Below is a small trained network, with its code and all its weights. Each question gives an input and a target symbol and asks what happens when units are switched off, that is, made to give their printed mean instead of their output.

import numpy as np


def w(rows, s, z=0):
    codes = np.array(rows[::2]) - 128.0
    scale = np.full(codes.shape[1], s)
    scale[-1] = z or s
    return codes * scale


def norm(h):
    return h / np.sqrt((h * h).mean(-1, keepdims=True) + 1e-5)


def f(y):
    return np.maximum(y, 0)


def softmax(a):
    e = np.exp(a - a.max(-1, keepdims=True))
    return e / e.sum(-1, keepdims=True)


def log_softmax(a):
    a = a - a.max(-1, keepdims=True)
    return a - np.log(np.exp(a).sum(-1, keepdims=True))


def net(x, mask):
    ids = ['αεζηπφψω'.index(c) for c in x.split()]
    T = len(ids)
    res = E[ids] + P[:T]
    u = 0
    for l in range(2):
        r = norm(res)
        for j in range(2):
            rows = slice(2 * j, 2 * j + 2)
            q, k, v = (r @ M[l][rows].T for M in (Q, K, V))
            z = softmax(np.where(np.tri(T) > 0, q @ k.T / 2**0.5, -1e9)) @ v
            o = O[l][rows]
            res = res + np.where(mask[u + j], z, o[:, -1]) @ o[:, :-1]
        u += 2
        y = f(norm(res) @ A[l][:, :-1].T + A[l][:, -1])
        res = res + np.where(mask[u : u + 16], y, B[l][:, -1]) @ B[l][:, :-1]
        u += 16
    return log_softmax(norm(res)[-1] @ U[:, :-1].T + U[:, -1])


Q, K, V, O, A, B = {}, {}, {}, {}, {}, {}
E = w([
[137,120,117,146,85,114,110],'α',
[102,127,245,167,112,127,147],'ε',
[123,158,139,167,117,83,164],'ζ',
[131,108,168,111,65,140,129],'η',
[118,245,139,252,119,92,117],'π',
[104,116,104,157,182,115,154],'φ',
[106,122,149,185,124,168,110],'ψ',
[90,89,226,70,155,125,16],'ω',
],0.014)
P = w([
[141,150,100,73,150,204,119],'0',
[47,117,191,115,112,19,206],'1',
[255,104,201,181,131,177,185],'2',
[64,85,125,128,99,55,174],'3',
[248,94,145,192,146,145,177],'4',
[75,57,101,133,79,70,150],'5',
],0.0099)
Q[0] = w([
[246,154,108,183,142,146,178],'L0H0',
[117,49,89,137,66,104,180],'L0H0',
[213,75,141,181,114,120,158],'L0H1',
[26,45,125,117,52,75,164],'L0H1',
],0.011)
K[0] = w([
[165,224,50,128,88,222,155],'L0H0',
[128,18,126,140,139,124,164],'L0H0',
[103,144,91,92,193,207,104],'L0H1',
[146,3,139,137,201,76,115],'L0H1',
],0.011)
V[0] = w([
[76,159,142,135,114,134,38],'L0H0',
[43,141,177,112,83,136,179],'L0H0',
[148,83,95,116,254,103,197],'L0H1',
[136,251,94,193,101,123,230],'L0H1',
],0.0087)
O[0] = w([
[170,189,51,89,108,141,143,117],'L0H0',
[139,52,62,142,76,141,113,255],'L0H0',
[2,95,133,159,179,182,148,129],'L0H1',
[151,9,110,115,143,71,52,116],'L0H1',
],0.0085,0.0035)
A[0] = w([
[47,115,122,81,99,141,139,148],'L0N0',
[78,178,93,128,87,67,138,154],'L0N1',
[147,59,65,189,117,147,125,115],'L0N2',
[146,201,108,105,183,140,118,79],'L0N3',
[103,119,183,142,205,146,155,81],'L0N4',
[63,127,197,69,126,132,156,16],'L0N5',
[92,177,70,151,131,102,72,148],'L0N6',
[97,143,180,50,145,154,22,108],'L0N7',
[100,85,127,62,110,132,146,88],'L0N8',
[140,76,150,87,83,157,160,7],'L0N9',
[142,163,134,138,119,108,77,73],'L0N10',
[36,49,74,80,239,225,182,127],'L0N11',
[158,88,105,147,157,144,35,76],'L0N12',
[180,116,147,180,145,94,133,158],'L0N13',
[61,133,166,11,116,88,78,3],'L0N14',
[133,156,78,221,198,137,122,122],'L0N15',
],0.011,0.0067)
B[0] = w([
[180,175,114,110,108,161,161,206],'L0N0',
[121,63,99,137,81,157,140,190],'L0N1',
[71,156,170,121,171,96,155,215],'L0N2',
[95,134,170,125,167,102,56,148],'L0N3',
[111,187,105,92,108,133,87,169],'L0N4',
[92,62,52,156,119,147,112,142],'L0N5',
[170,82,151,163,123,108,89,151],'L0N6',
[146,92,138,170,112,135,228,140],'L0N7',
[144,191,92,132,89,117,65,159],'L0N8',
[82,140,156,133,170,111,65,139],'L0N9',
[84,117,139,130,140,126,142,140],'L0N10',
[7,140,89,154,172,106,117,255],'L0N11',
[153,160,122,85,146,88,183,140],'L0N12',
[63,121,132,72,103,156,118,213],'L0N13',
[249,131,105,134,86,221,236,135],'L0N14',
[171,101,177,174,112,116,139,167],'L0N15',
],0.012,0.0078)
Q[1] = w([
[40,45,28,131,81,102,123],'L1H0',
[136,86,164,83,61,43,147],'L1H0',
[166,99,114,68,53,102,57],'L1H1',
[227,152,250,95,119,138,111],'L1H1',
],0.011)
K[1] = w([
[129,136,190,255,116,5,242],'L1H0',
[218,77,132,177,68,45,6],'L1H0',
[122,173,81,126,27,63,58],'L1H1',
[224,220,150,84,127,183,22],'L1H1',
],0.0085)
V[1] = w([
[121,74,104,1,99,151,200],'L1H0',
[190,102,133,224,103,80,45],'L1H0',
[178,139,50,154,121,52,161],'L1H1',
[145,118,79,194,135,162,131],'L1H1',
],0.0095)
O[1] = w([
[134,156,134,58,217,180,219,145],'L1H0',
[139,111,50,160,4,88,83,153],'L1H0',
[229,145,52,88,181,172,105,42],'L1H1',
[124,58,80,146,156,150,99,2],'L1H1',
],0.011,0.0025)
A[1] = w([
[108,189,178,90,185,202,144,79],'L1N0',
[56,105,182,201,244,165,116,121],'L1N1',
[215,86,54,93,155,113,176,66],'L1N2',
[136,94,123,66,152,158,173,58],'L1N3',
[117,128,132,72,228,100,115,48],'L1N4',
[157,25,118,99,181,69,134,86],'L1N5',
[218,134,78,108,154,102,56,42],'L1N6',
[121,141,225,160,96,142,112,59],'L1N7',
[123,66,75,146,66,77,64,179],'L1N8',
[84,55,122,131,180,84,154,87],'L1N9',
[130,97,48,112,133,116,149,23],'L1N10',
[225,191,136,80,61,80,155,135],'L1N11',
[132,37,154,115,206,89,152,69],'L1N12',
[192,135,101,151,135,193,206,2],'L1N13',
[228,124,109,161,146,179,224,17],'L1N14',
[198,151,65,102,146,238,142,61],'L1N15',
],0.011,0.0057)
B[1] = w([
[178,59,100,236,149,32,145,155],'L1N0',
[109,200,2,92,137,116,119,239],'L1N1',
[66,81,61,119,122,54,225,161],'L1N2',
[166,148,77,157,62,131,124,152],'L1N3',
[162,138,195,214,34,154,117,141],'L1N4',
[177,49,100,61,188,195,144,145],'L1N5',
[41,112,98,46,75,74,238,147],'L1N6',
[101,86,80,45,122,82,144,166],'L1N7',
[178,98,185,226,184,126,142,204],'L1N8',
[169,135,192,159,182,141,29,193],'L1N9',
[144,135,139,107,166,21,45,141],'L1N10',
[143,243,87,105,133,164,64,254],'L1N11',
[163,118,213,155,145,218,111,145],'L1N12',
[57,86,69,172,48,172,207,152],'L1N13',
[47,65,55,136,29,254,158,158],'L1N14',
[37,46,227,153,100,140,214,157],'L1N15',
],0.0099,0.0097)
U = w([
[194,231,141,106,93,171,96,177],'α',
[96,117,196,69,64,49,148,39],'ε',
[194,81,168,104,166,173,115,253],'ζ',
[152,108,73,159,63,221,222,106],'η',
[193,93,28,85,129,34,173,43],'π',
[67,134,72,149,179,135,92,123],'φ',
[182,94,120,230,47,75,81,59],'ψ',
[198,199,163,184,176,96,254,49],'ω',
],0.0084,0.0034)

Each question gives the input, a string of symbols that net reads in full, and the target symbol t.
The units are the heads (2 rows each of Q, K, V and O) and the neurons (one row each of A and B). Each row of codes is followed by its name. A weight is (code - 128) times the scale printed after its matrix; where a second scale follows, it is the last column's (O, A, B and U).
mask holds one flag per unit, layer by layer, with each layer's heads first. A switched-off unit (its flag False) gives its mean, the last column of its rows in O or B, instead of its output. The means were averaged over made-up inputs and are rounded, as every weight is.
A unit's drop is (log p(t) with every unit on - log p(t) with that unit switched off) / (log p(t) with every unit on - log p(t) with every unit switched off).
The circuit of an input: a set's keep is (log p(t) with only the set's units on - log p(t) with every unit switched off) / (log p(t) with every unit on - log p(t) with every unit switched off). Starting from the 12 units with the biggest drops (on a tie, the unit counted first), units are removed one at a time, each time the one whose removal leaves the highest keep (on an exact tie, the one counted first), for as long as the keep stays at least 0.8.
units of the circuit, in order: the units of the circuit, biggest drop first
unit that matters most: the unit with the biggest drop
k most important neurons: the k neurons with the biggest drops, biggest first
k most important neurons of layer l: the k neurons of layer l with the biggest drops, biggest first
which heads matter: for each layer, one digit per head in row order, 1 if its drop is at least 0.15 and else 0, layers parted by /
input φ ζ ε, target φ: units of the circuit, in order : L0H1, L1N1
input α α ε, target α: which heads matter : 11 / 00
input ψ α η α, target π: 2 most important neurons of layer 0 : L0N11, L0N0
input α ω ω π α ψ, target ψ: units of the circuit, in order : L1H0
input α α π α ζ, target α: units of the circuit, in order : L0H1, L1N11
input α α ψ φ ω, target α: 4 most important neurons : L0N3, L0N11, L1N11, L0N0
input ψ φ α ω ζ, target ψ: which heads matter : 11 / 10
input ε ζ ω α φ, target ε: 3 most important neurons : L0N9, L0N11, L0N13
input ζ ζ φ φ φ, target ζ: which heads matter : 01 / 00
input ζ ζ ε, target ζ: units of the circuit, in order : L0H1, L1N5
input η ψ ζ α ε, target η: which heads matter : 01 / 10
input α α η, target α: which heads matter : 11 / 00
input α φ ω, target α: 2 most important neurons of layer 0 : L0N3, L0N0
input α α ω ω φ, target α: units of the circuit, in order : L0H1, L0N11, L1N11
input ε η ω ζ α ε, target η: 2 most important neurons : L0N13, L0N11
input α ψ ψ α, target π: which heads matter : 01 / 11
input φ η φ ω ω π, target ψ: unit that matters most : L0N1
input ε ζ ε, target ε: which heads matter : 00 / 00
input α α φ ε π, target α: 2 most important neurons : L0N3, L0N11
input α α ψ α α ψ, target ω: 4 most important neurons : L0N2, L0N13, L0N11, L0N12
input η ω ζ α α α, target η: unit that matters most : L0H1
input π ω φ, target π: units of the circuit, in order : L0H1, L0N12
input α α α π ζ α, target ψ: units of the circuit, in order : L1H0, L1N8
input α η φ, target α: 4 most important neurons of layer 0 : L0N3, L0N11, L0N0, L0N2
input π α ζ, target π: 2 most important neurons : L0N12, L0N6
input η ψ α α ω, target η: 2 most important neurons of layer 0 : L0N7, L0N11
input φ φ ζ, target φ: most important neuron of layer 1 : L1N1
